Below are the code and all the weights of a small trained network. Each question names an input and a class and asks about switching units off, where a switched-off unit gives its printed mean instead of its output.

import numpy as np


def w(rows, s, z=0):
    codes = np.array(rows[::2]) - 128.0
    scale = np.full(codes.shape[1], s)
    scale[-1] = z or s
    return codes * scale


def norm(h):
    return h / np.sqrt((h * h).mean(-1, keepdims=True) + 1e-5)


def f(y):
    return np.maximum(y, 0)


def log_softmax(a):
    a = a - a.max(-1, keepdims=True)
    return a - np.log(np.exp(a).sum(-1, keepdims=True))


def net(x, mask):
    res = np.array(x, float).reshape(1, 7) / 4 @ E
    u = 0
    for l in range(2):
        y = f(norm(res) @ A[l][:, :-1].T + A[l][:, -1])
        res = res + np.where(mask[u : u + 11], y, B[l][:, -1]) @ B[l][:, :-1]
        u += 11
    return log_softmax(norm(res)[-1] @ U[:, :-1].T + U[:, -1])


A, B = {}, {}
E = w([
[130,61,173,185,142,168,209,132,166,98,144,189],'x0',
[218,145,144,101,164,88,172,56,62,176,83,134],'x1',
[108,187,80,58,127,79,163,137,85,121,166,119],'x2',
[140,100,142,148,81,95,70,145,76,94,138,55],'x3',
[175,176,253,96,76,63,103,141,162,73,75,152],'x4',
[43,91,161,163,204,156,182,20,130,209,168,118],'x5',
[198,183,32,85,118,131,113,219,195,223,104,153],'x6',
],0.011)
A[0] = w([
[68,179,71,113,99,228,86,254,244,202,69,174,120],'L0N0',
[119,136,69,4,185,120,137,122,174,119,136,153,7],'L0N1',
[103,122,157,130,102,139,194,71,10,56,120,173,128],'L0N2',
[83,91,218,154,188,151,204,18,163,97,136,162,112],'L0N3',
[140,170,216,22,72,53,148,186,173,59,109,180,139],'L0N4',
[107,132,143,202,64,205,38,169,169,171,38,166,54],'L0N5',
[129,150,52,69,186,134,117,71,118,212,122,121,108],'L0N6',
[41,65,130,174,74,170,104,197,107,32,119,46,138],'L0N7',
[193,108,138,135,86,158,208,214,226,76,164,119,101],'L0N8',
[73,115,131,136,146,153,24,147,151,30,173,63,97],'L0N9',
[146,173,240,62,60,109,92,208,147,68,144,109,1],'L0N10',
],0.0088,0.0075)
B[0] = w([
[244,198,153,69,250,140,203,88,171,142,215,98,242],'L0N0',
[107,112,107,132,192,178,172,182,100,111,223,135,147],'L0N1',
[169,118,129,70,228,126,254,166,154,160,98,89,196],'L0N2',
[131,79,199,215,167,217,205,61,232,178,100,220,244],'L0N3',
[162,239,183,201,50,86,59,108,65,48,61,179,226],'L0N4',
[170,87,129,39,83,131,190,108,188,185,122,65,167],'L0N5',
[110,81,95,49,100,157,159,152,66,151,120,20,199],'L0N6',
[116,75,122,210,28,92,53,88,79,24,147,131,211],'L0N7',
[26,137,150,226,75,204,72,134,83,46,145,176,190],'L0N8',
[165,194,86,183,85,137,27,121,94,87,125,166,185],'L0N9',
[153,125,123,128,119,96,131,97,73,22,105,97,178],'L0N10',
],0.0091,0.011)
A[1] = w([
[146,62,113,144,154,120,81,100,128,149,151,88,75],'L1N0',
[19,135,118,118,185,55,140,248,150,166,106,109,9],'L1N1',
[110,112,145,137,117,172,118,154,106,200,54,111,92],'L1N2',
[136,141,107,174,158,161,102,139,146,134,179,161,87],'L1N3',
[61,84,77,85,174,81,163,198,132,117,70,168,54],'L1N4',
[58,128,156,154,178,123,164,78,147,143,100,163,113],'L1N5',
[159,151,173,106,150,48,116,154,101,104,75,161,84],'L1N6',
[101,117,94,124,137,81,105,151,151,201,148,218,20],'L1N7',
[160,162,82,121,129,146,102,181,167,92,178,163,97],'L1N8',
[45,171,80,113,154,99,194,138,68,119,174,148,127],'L1N9',
[64,120,172,167,134,112,178,67,136,142,128,139,142],'L1N10',
],0.015)
B[1] = w([
[170,157,147,150,96,141,146,95,121,112,91,102,144],'L1N0',
[228,105,119,83,97,132,126,124,143,165,121,7,128],'L1N1',
[213,111,155,144,133,109,108,74,128,105,116,140,149],'L1N2',
[146,174,138,130,146,136,120,108,130,132,101,148,158],'L1N3',
[158,120,85,143,104,87,101,101,78,212,138,167,130],'L1N4',
[151,97,166,163,159,173,163,154,169,165,105,166,229],'L1N5',
[169,188,129,85,83,117,122,82,92,165,66,113,187],'L1N6',
[125,96,157,113,130,166,119,78,141,105,101,116,128],'L1N7',
[139,136,186,170,163,139,184,64,182,156,69,156,180],'L1N8',
[152,60,87,97,112,125,141,173,110,166,147,63,180],'L1N9',
[111,91,197,144,152,195,182,120,179,110,112,136,248],'L1N10',
],0.018,0.012)
U = w([
[180,114,36,18,196,121,185,161,123,227,179,70,87],'0',
[198,227,189,143,79,84,83,67,103,79,86,142,212],'1',
[47,29,157,218,35,118,19,173,97,44,81,195,108],'2',
[5,29,57,143,79,148,88,140,80,168,214,112,2],'3',
[141,112,184,160,208,215,238,101,209,172,130,179,217],'4',
],0.015,0.007)

Each question gives the input, the list of numbers given to net, and the class t.
The units are the neurons (one row each of A and B). Each row of codes is followed by its name. A weight is (code - 128) times the scale printed after its matrix; where a second scale follows, it is the last column's (A, B and U).
mask holds one flag per neuron, layer by layer. A switched-off neuron (its flag False) gives its mean, the last column of its row in B, instead of its output. The means were averaged over made-up inputs and are rounded, as every weight is.
A unit's drop is (log p(t) with every unit on - log p(t) with that unit switched off) / (log p(t) with every unit on - log p(t) with every unit switched off).
The circuit of an input: a set's keep is (log p(t) with only the set's units on - log p(t) with every unit switched off) / (log p(t) with every unit on - log p(t) with every unit switched off). Starting from the 12 units with the biggest drops (on a tie, the unit counted first), units are removed one at a time, each time the one whose removal leaves the highest keep (on an exact tie, the one counted first), for as long as the keep stays at least 0.8.
circuit, biggest first: the units of the circuit, biggest drop first
most important unit: the unit with the biggest drop
top k neurons: the k neurons with the biggest drops, biggest first
top k neurons in layer l: the k neurons of layer l with the biggest drops, biggest first
drop of u: that unit's drop, to one decimal
input [-8,-8,7,-2,-3,-4,5], class 0: top neuron in layer 0 : [L0N3]
input [2,2,-1,-1,-8,-6,-5], class 2: circuit, biggest first : [L0N7 L0N0]
input [-3,2,3,-8,-2,-7,-5], class 0: circuit, biggest first : [L1N9 L0N1 L0N3]
input [-6,-1,-6,4,5,7,4], class 0: top 3 neurons in layer 0 : [L0N3 L0N5 L0N4]
input [1,-8,7,3,-4,5,1], class 3: circuit, biggest first : [L0N3 L0N7 L1N9]
input [3,-6,2,1,5,-1,-8], class 2: top 2 neurons : [L0N7 L0N0]
input [6,7,5,5,-6,8,8], class 0: top 2 neurons in layer 0 : [L0N6 L0N3]
input [-8,-4,7,8,-5,-3,-2], class 2: top 3 neurons : [L0N0 L0N7 L0N9]
input [-2,-5,-7,4,7,4,-6], class 2: top 2 neurons in layer 0 : [L0N7 L0N9]
input [3,7,-5,1,0,1,8], class 0: top 3 neurons : [L1N10 L0N3 L1N5]
input [-3,-5,0,4,5,5,-5], class 2: top 3 neurons : [L0N7 L0N9 L0N0]
input [-5,-4,2,-4,2,7,2], class 0: top 2 neurons : [L0N6 L1N9]
input [-2,-4,-3,4,-7,-7,-2], class 2: top 2 neurons : [L0N7 L1N6]
input [-2,-5,4,-5,-7,-3,-3], class 0: circuit, biggest first : [L1N9]
input [-4,-3,6,-1,-2,-5,1], class 1: top 3 neurons in layer 0 : [L0N4 L0N3 L0N2]
input [-2,-4,8,-4,-3,-6,-8], class 1: top 2 neurons in layer 0 : [L0N2 L0N8]
input [-5,-8,3,-4,-5,0,-6], class 2: top 2 neurons : [L0N7 L0N9]
input [-5,-1,-5,3,-7,-8,-6], class 2: top 2 neurons in layer 0 : [L0N7 L0N0]
input [2,0,6,8,-2,-3,1], class 1: top 3 neurons in layer 1 : [L1N10 L1N5 L1N9]
input [0,-7,-4,1,-1,-4,0], class 1: most important unit : L0N0
input [2,6,5,4,-5,-3,-5], class 0: drop of L0N3 : 0.2
input [-4,-5,-3,-6,-7,-3,-6], class 1: drop of L1N10 : 0.1
